Below are the code and all the weights of a small trained network. Each question names an input and a target symbol and asks about switching units off, where a switched-off unit gives its printed mean instead of its output.

import numpy as np


def w(rows, s, z=0):
    codes = np.array(rows[::2]) - 128.0
    scale = np.full(codes.shape[1], s)
    scale[-1] = z or s
    return codes * scale


def f(y):
    return y / 2 * (1 + np.tanh(0.7978845608 * (y + 0.044715 * y**3)))


def softmax(a):
    e = np.exp(a - a.max(-1, keepdims=True))
    return e / e.sum(-1, keepdims=True)


def log_softmax(a):
    a = a - a.max(-1, keepdims=True)
    return a - np.log(np.exp(a).sum(-1, keepdims=True))


def net(x, mask):
    ids = ['βγεζπψ'.index(c) for c in x.split()]
    T = len(ids)
    res = E[ids] + P[:T]
    u = 0
    for l in range(2):
        r = res
        for j in range(2):
            rows = slice(2 * j, 2 * j + 2)
            q, k, v = (r @ M[l][rows].T for M in (Q, K, V))
            z = softmax(np.where(np.tri(T) > 0, q @ k.T / 2**0.5, -1e9)) @ v
            o = O[l][rows]
            res = res + np.where(mask[u + j], z, o[:, -1]) @ o[:, :-1]
        u += 2
        y = f(res @ A[l][:, :-1].T + A[l][:, -1])
        res = res + np.where(mask[u : u + 4], y, B[l][:, -1]) @ B[l][:, :-1]
        u += 4
    return log_softmax(res[-1] @ U[:, :-1].T + U[:, -1])


Q, K, V, O, A, B = {}, {}, {}, {}, {}, {}
E = w([
[124,32,209,196,14,228,66,30,9,89,112,194],'β',
[223,195,242,242,210,168,98,253,97,8,248,151],'γ',
[6,14,9,226,57,67,70,146,155,103,251,31],'ε',
[245,169,24,209,223,38,233,40,175,73,56,37],'ζ',
[11,36,123,118,212,180,16,20,244,58,8,108],'π',
[248,229,21,20,187,181,175,79,247,252,221,252],'ψ',
],0.004)
P = w([
[121,243,183,87,26,46,80,231,93,137,29,20],'0',
[125,161,105,38,159,62,121,142,145,54,113,90],'1',
[171,106,114,127,158,116,98,144,171,83,162,95],'2',
[164,85,102,161,166,150,118,110,185,90,176,134],'3',
[165,73,94,195,166,186,143,95,170,109,195,162],'4',
[149,43,69,211,183,184,147,60,174,117,209,205],'5',
[147,21,56,253,186,210,186,24,150,141,215,196],'6',
[188,32,69,235,226,210,160,33,200,60,228,215],'7',
],0.0039)
Q[0] = w([
[153,116,230,201,50,137,105,231,6,130,182,126],'0.h0',
[253,6,19,249,249,251,112,6,251,8,249,249],'0.h0',
[207,25,141,239,230,238,110,142,157,81,238,187],'0.h1',
[60,238,192,17,44,42,125,150,62,166,19,103],'0.h1',
],0.004)
K[0] = w([
[212,245,17,6,217,51,230,57,252,207,75,163],'0.h0',
[84,4,50,250,197,248,235,6,75,204,251,247],'0.h0',
[165,78,97,203,250,230,188,135,219,134,235,230],'0.h1',
[65,133,99,35,9,15,74,105,88,99,16,16],'0.h1',
],0.004)
V[0] = w([
[2,6,44,250,32,57,69,181,62,74,234,22],'0.h0',
[58,185,20,12,157,22,127,191,247,214,196,64],'0.h0',
[12,29,27,36,5,142,105,8,134,233,17,114],'0.h1',
[20,117,251,108,49,153,18,184,35,52,45,84],'0.h1',
],0.0038)
O[0] = w([
[164,39,224,221,223,9,79,136,28,221,35,242,157],'0.h0',
[222,114,42,44,7,139,14,30,37,21,28,162,108],'0.h0',
[154,187,192,68,4,40,132,100,201,241,48,94,3],'0.h1',
[144,56,243,47,131,77,109,231,66,178,191,49,88],'0.h1',
],0.0039,0.0044)
A[0] = w([
[201,196,25,29,2,43,106,17,177,148,55,84,195],'0.n0',
[22,11,25,194,203,181,53,19,203,34,87,102,254],'0.n1',
[222,171,48,230,196,31,238,68,148,95,66,50,199],'0.n2',
[206,62,175,164,126,55,33,69,24,217,18,235,172],'0.n3',
],0.0039,0.0037)
B[0] = w([
[146,211,162,89,3,73,62,115,198,178,31,148,141],'0.n0',
[22,58,74,201,213,183,103,37,191,98,115,108,255],'0.n1',
[197,163,47,227,207,70,227,89,123,132,65,77,177],'0.n2',
[183,71,151,113,97,87,69,76,18,109,19,242,137],'0.n3',
],0.0039,0.0092)
Q[1] = w([
[231,212,239,28,26,2,180,217,78,255,23,94],'1.h0',
[223,233,73,14,50,154,163,87,237,254,83,220],'1.h0',
[74,155,239,17,76,115,96,109,208,229,13,47],'1.h1',
[219,231,153,72,6,4,117,206,9,147,66,77],'1.h1',
],0.0039)
K[1] = w([
[71,77,233,83,68,89,38,156,120,108,92,62],'1.h0',
[87,94,253,154,160,163,48,243,17,8,216,66],'1.h0',
[174,224,239,101,119,90,128,242,67,34,143,16],'1.h1',
[124,146,117,42,62,41,59,131,157,150,50,15],'1.h1',
],0.0039)
V[1] = w([
[253,233,138,131,136,70,227,174,59,78,98,74],'1.h0',
[131,80,72,222,155,61,237,52,137,138,31,35],'1.h0',
[87,126,75,150,228,104,206,130,183,70,114,31],'1.h1',
[239,209,97,117,75,140,207,183,86,169,239,181],'1.h1',
],0.0039)
O[1] = w([
[10,80,89,57,203,227,254,194,75,103,139,242,130],'1.h0',
[54,147,189,55,13,76,205,239,210,34,30,153,255],'1.h0',
[177,28,68,7,39,135,168,139,111,39,117,195,235],'1.h1',
[6,228,72,210,234,237,58,83,65,39,51,178,27],'1.h1',
],0.0034,0.0064)
A[1] = w([
[67,139,13,193,231,244,83,13,165,62,123,50,228],'1.n0',
[103,56,18,109,251,229,148,59,89,101,231,201,106],'1.n1',
[185,201,200,237,236,52,137,231,151,182,226,25,254],'1.n2',
[233,59,115,71,6,31,168,135,188,176,213,4,211],'1.n3',
],0.0036,0.0016)
B[1] = w([
[75,187,36,188,197,238,81,53,65,96,150,80,254],'1.n0',
[226,13,60,40,201,195,195,91,28,161,191,208,237],'1.n1',
[24,233,251,213,231,65,248,220,254,253,222,86,151],'1.n2',
[236,33,51,10,19,159,212,90,179,171,254,8,152],'1.n3',
],0.0035,0.0065)
U = w([
[3,195,195,217,216,111,204,164,227,246,180,78,219],'β',
[183,88,55,63,177,191,142,77,8,154,154,119,8],'γ',
[249,88,192,160,165,42,57,102,68,142,39,251,147],'ε',
[21,118,115,50,57,120,215,226,162,38,64,203,176],'ζ',
[243,79,150,46,36,111,172,135,205,151,240,28,55],'π',
[46,220,111,227,75,178,3,74,150,51,81,33,161],'ψ',
],0.0038,0.0016)

Each question gives the input, a string of symbols that net reads in full, and the target symbol t.
The units are the heads (2 rows each of Q, K, V and O) and the neurons (one row each of A and B). Each row of codes is followed by its name. A weight is (code - 128) times the scale printed after its matrix; where a second scale follows, it is the last column's (O, A, B and U).
mask holds one flag per unit, layer by layer, with each layer's heads first. A switched-off unit (its flag False) gives its mean, the last column of its rows in O or B, instead of its output. The means were averaged over made-up inputs and are rounded, as every weight is.
A unit's drop is (log p(t) with every unit on - log p(t) with that unit switched off) / (log p(t) with every unit on - log p(t) with every unit switched off).
The circuit of an input: a set's keep is (log p(t) with only the set's units on - log p(t) with every unit switched off) / (log p(t) with every unit on - log p(t) with every unit switched off). Starting from all 12 units, units are removed one at a time, each time the one whose removal leaves the highest keep (on an exact tie, the one counted first), for as long as the keep stays at least 0.8.
circuit, biggest first: the units of the circuit, biggest drop first
unit that matters most: the unit with the biggest drop
k most important neurons: the k neurons with the biggest drops, biggest first
k most important neurons of layer l: the k neurons of layer l with the biggest drops, biggest first
which heads matter: for each layer, one digit per head in row order, 1 if its drop is at least 0.15 and else 0, layers parted by /
input ψ ε π ε ε γ β γ, target β: circuit, biggest first -> [0.h0, 1.n2]
input γ ζ γ π γ π ζ π, target ζ: circuit, biggest first -> [1.h0, 0.n2]
input π π β π γ, target β: unit that matters most -> 0.h1
input ζ ε π π γ γ ζ ε, target ζ: circuit, biggest first -> [1.h0, 0.n2]
input ζ ε π ε ζ, target ε: which heads matter -> 11 / 00
input ε π π ψ γ γ, target γ: 4 most important neurons -> [1.n1, 0.n1, 0.n0, 1.n0]
input π γ γ π ε, target π: circuit, biggest first -> [1.h1, 1.n3, 1.h0, 0.n1]
input ε ψ ζ γ ζ π, target ζ: circuit, biggest first -> [1.h0, 0.n2, 0.h1]
input γ ε γ π β, target π: 3 most important neurons -> [0.n1, 1.n3, 1.n0]
input β ε ε β β π, target β: which heads matter -> 11 / 01
input π γ β β ζ β, target ζ: 2 most important neurons -> [0.n2, 1.n0]
input ψ γ ψ γ ε, target γ: which heads matter -> 00 / 10
input π π ψ, target π: which heads matter -> 10 / 00
input ε ψ ε ζ, target ε: unit that matters most -> 0.h0
input ε ζ γ, target ζ: 2 most important neurons -> [0.n2, 1.n0]
input π ψ ε γ γ π, target γ: 2 most important neurons -> [1.n1, 0.n1]
input ε π ψ ψ, target ψ: which heads matter -> 11 / 01
input γ ε γ γ π γ, target π: 2 most important neurons of layer 0 -> [0.n1, 0.n0]
input ψ γ ε, target γ: 2 most important neurons -> [0.n1, 1.n1]
input ε π π ζ, target π: which heads matter -> 00 / 01
input γ ε ε β, target ε: most important neuron of layer 0 -> [0.n3]
input γ ε β, target ε: 2 most important neurons -> [0.n3, 1.n0]
input γ β γ γ ζ γ γ, target ζ: which heads matter -> 00 / 11
